M =
[[  0 -12  18   2 -13 -35  84  -6  29 -19]
 [ -8  26  -4 -24 -17  19 -56  24  20  63]
 [ 44  -3  -9  16  22  24  87   4  56  50]
 [-29 -18  10  82 -32 -23   6 -19 -32   9]
 [ 44  -3  -8  47  42  41  50   3 -10  24]
 [ 28   6  -9   3  19  25  71 -10  18 -59]
 [ -2 -11   3  -1  -2 -15 -30  22   6 -20]
 [ -2   4 -36  10   0   9   6   0 -31 -47]
 [-29  -1   9  -7 -15  -6  69 -11  48  24]
 [-35  14  -1  -5 -29 -60 -48  15 -25 -18]]
M[0,0]: 0
M[9]: [-35, 14, -1, -5, -29, -60, -48, 15, -25, -18]
M[1,5]: 19
M[7,2]: -36
M[1,6]: -56
M[7,8]: -31
M[5,6]: 71
M[1,1]: 26
M[7,5]: 9
M[5]: [28, 6, -9, 3, 19, 25, 71, -10, 18, -59]
M[0,4]: -13
M[1,7]: 24
M[4,2]: -8
M[3,9]: 9
M[3,1]: -18
M[8,3]: -7
M[5,7]: -10
M[8,2]: 9
M[6,6]: -30
M[4,6]: 50
M[2,1]: -3
M[7,0]: -2
M[0]: [0, -12, 18, 2, -13, -35, 84, -6, 29, -19]
M[5,4]: 19
M[:, 2]: [18, -4, -9, 10, -8, -9, 3, -36, 9, -1]
M[8]: [-29, -1, 9, -7, -15, -6, 69, -11, 48, 24]
M[2]: [44, -3, -9, 16, 22, 24, 87, 4, 56, 50]
M[:, 4]: [-13, -17, 22, -32, 42, 19, -2, 0, -15, -29]
M[3,7]: -19
M[9,8]: -25
M[:, 1]: [-12, 26, -3, -18, -3, 6, -11, 4, -1, 14]
M[4,9]: 24
M[7,7]: 0
M[4]: [44, -3, -8, 47, 42, 41, 50, 3, -10, 24]
M[2,7]: 4
M[5,5]: 25
M[8,8]: 48
M[7,4]: 0

m =
array([[  93, -275, -253,  -99,  798, -643, -488,  -91,  -57, -174, -323,
          11,  -58, -340],
       [-200, -275,  -79,  -77, -350,   84,  -66, -155, -253, -229, -300,
        -367,  -88, -181]])
m[-2,-14] -> 93
m[-2,-8] -> -488
m[-1,-4] -> -300
m[1,-13] -> -275
m[0,-11] -> -99
m[0,-6] -> -57
m[-1] -> [-200, -275, -79, -77, -350, 84, -66, -155, -253, -229, -300, -367, -88, -181]
m[1,-11] -> -77
m[:, -8] -> [-488, -66]
m[-1,13] -> -181
m[:, -14] -> [93, -200]
m[:, -11] -> [-99, -77]
m[0,2] -> -253
m[:, 7] -> [-91, -155]
m[0,-9] -> -643
m[-2,12] -> -58

data =
array([[-0.140, -0.186,  1.543, -0.622, -0.293,  1.257,  0.639,  0.249,
         1.276,  0.384, -0.925, -0.682,  1.831, -0.295],
       [ 1.028, -0.398, -0.010, -0.449,  0.986, -0.013, -0.181,  1.622,
         0.962,  1.902,  1.258,  1.403,  0.344,  2.422],
       [-0.470,  0.354, -2.085,  0.135,  0.116, -0.530, -1.238,  0.299,
         0.483,  0.306, -0.145, -0.247, -1.201, -0.569]])
data[0][0]	-0.140
data[2][10]	-0.145
data[2]	[-0.470, 0.354, -2.085, 0.135, 0.116, -0.530, -1.238, 0.299, 0.483, 0.306, -0.145, -0.247, -1.201, -0.569]
data[1][12]	0.344
data[:, 0]	[-0.140, 1.028, -0.470]
data[2][2]	-2.085
data[1][6]	-0.181
data[:, 3]	[-0.622, -0.449, 0.135]
data[:, 9]	[0.384, 1.902, 0.306]
data[0][12]	1.831
data[1][9]	1.902
data[0][6]	0.639
data[2][5]	-0.530
data[:, 2]	[1.543, -0.010, -2.085]
data[0][2]	1.543
data[1][10]	1.258
data[0]	[-0.140, -0.186, 1.543, -0.622, -0.293, 1.257, 0.639, 0.249, 1.276, 0.384, -0.925, -0.682, 1.831, -0.295]
data[2][11]	-0.247
data[0][10]	-0.925
data[2][12]	-1.201
data[:, 6]	[0.639, -0.181, -1.238]
data[1][4]	0.986
data[1][0]	1.028
data[2][7]	0.299
data[1][8]	0.962
data[0][4]	-0.293
data[1][11]	1.403

W =
-11  -13  -27  -27    3  -21  -45  -14   13  -32
 12    7    7    8   12    9   12    7    8    9
 -7   -3    5    1  -16    2   22  -10  -16    6
-16   -9   21  -19   14   18   -8   15   36  -20
  0   -3  -24  -18    2  -19  -30  -15   13  -23
-17  -27  -14  -43   28   -2  -44   -2   29  -47
W[-6,0]: -11
W[1]: [12, 7, 7, 8, 12, 9, 12, 7, 8, 9]
W[0,-7]: -27
W[-3]: [-16, -9, 21, -19, 14, 18, -8, 15, 36, -20]
W[1,9]: 9
W[-4,0]: -7
W[:, 9]: [-32, 9, 6, -20, -23, -47]
W[-2,8]: 13
W[-6,8]: 13
W[-1,1]: -27
W[5,-8]: -14
W[3,5]: 18
W[0,-4]: -45
W[2,8]: -16
W[-6,-9]: -13
W[-2,9]: -23
W[:, 5]: [-21, 9, 2, 18, -19, -2]
W[3,-3]: 15

B =
[[ 12 -15 -11  -4  -7   3   8   6 -10  19]
 [-25 -24 -39 -24 -12  16  14   3 -27  17]
 [ 73  77  72  62 -15 -55 -35  14  75 -29]
 [ 38  23  17  28 -20 -30  -4   8  14  19]
 [-12 -22 -20  21   6 -11  16 -18 -14  21]
 [ 48  30  31  52  -8 -40 -10 -13  54   1]
 [ 38 -33 -27  11 -30 -10  27 -21   8  60]
 [ -5 -25 -27 -12  -4   1  12   2 -27  27]
 [ -5 -39 -56 -30 -28   3  28  -2 -40  58]
 [ -5 -41 -62 -26 -42  10  37 -15 -23  59]
 [-14 -48 -71 -36 -39  16  36 -10 -37  63]
 [ 67  81  75  21 -28 -20 -38  62  51 -38]
 [ -4  -8  -2 -21   5  10   0  17 -16   2]
 [ 15  59  47  20   2 -19 -34  37  19 -47]
 [-12 -27 -30 -31 -12  19  16   9 -25  23]]
B[0][0]: 12
B[8][8]: -40
B[:, 9]: [19, 17, -29, 19, 21, 1, 60, 27, 58, 59, 63, -38, 2, -47, 23]
B[6][9]: 60
B[3][7]: 8
B[3]: [38, 23, 17, 28, -20, -30, -4, 8, 14, 19]
B[5]: [48, 30, 31, 52, -8, -40, -10, -13, 54, 1]
B[14][6]: 16
B[9][8]: -23
B[2]: [73, 77, 72, 62, -15, -55, -35, 14, 75, -29]
B[:, 6]: [8, 14, -35, -4, 16, -10, 27, 12, 28, 37, 36, -38, 0, -34, 16]
B[:, 8]: [-10, -27, 75, 14, -14, 54, 8, -27, -40, -23, -37, 51, -16, 19, -25]
B[3][0]: 38
B[4][8]: -14
B[0][3]: -4
B[0][7]: 6
B[7][5]: 1
B[9]: [-5, -41, -62, -26, -42, 10, 37, -15, -23, 59]
B[11]: [67, 81, 75, 21, -28, -20, -38, 62, 51, -38]
B[8][5]: 3
B[4][6]: 16
B[10][4]: -39
B[9][2]: -62
B[12][2]: -2
B[8]: [-5, -39, -56, -30, -28, 3, 28, -2, -40, 58]
B[7][4]: -4
B[12][4]: 5
B[0]: [12, -15, -11, -4, -7, 3, 8, 6, -10, 19]
B[10][5]: 16
B[7][6]: 12
B[5][7]: -13
B[2][6]: -35
B[14][3]: -31
B[4]: [-12, -22, -20, 21, 6, -11, 16, -18, -14, 21]
B[11][7]: 62
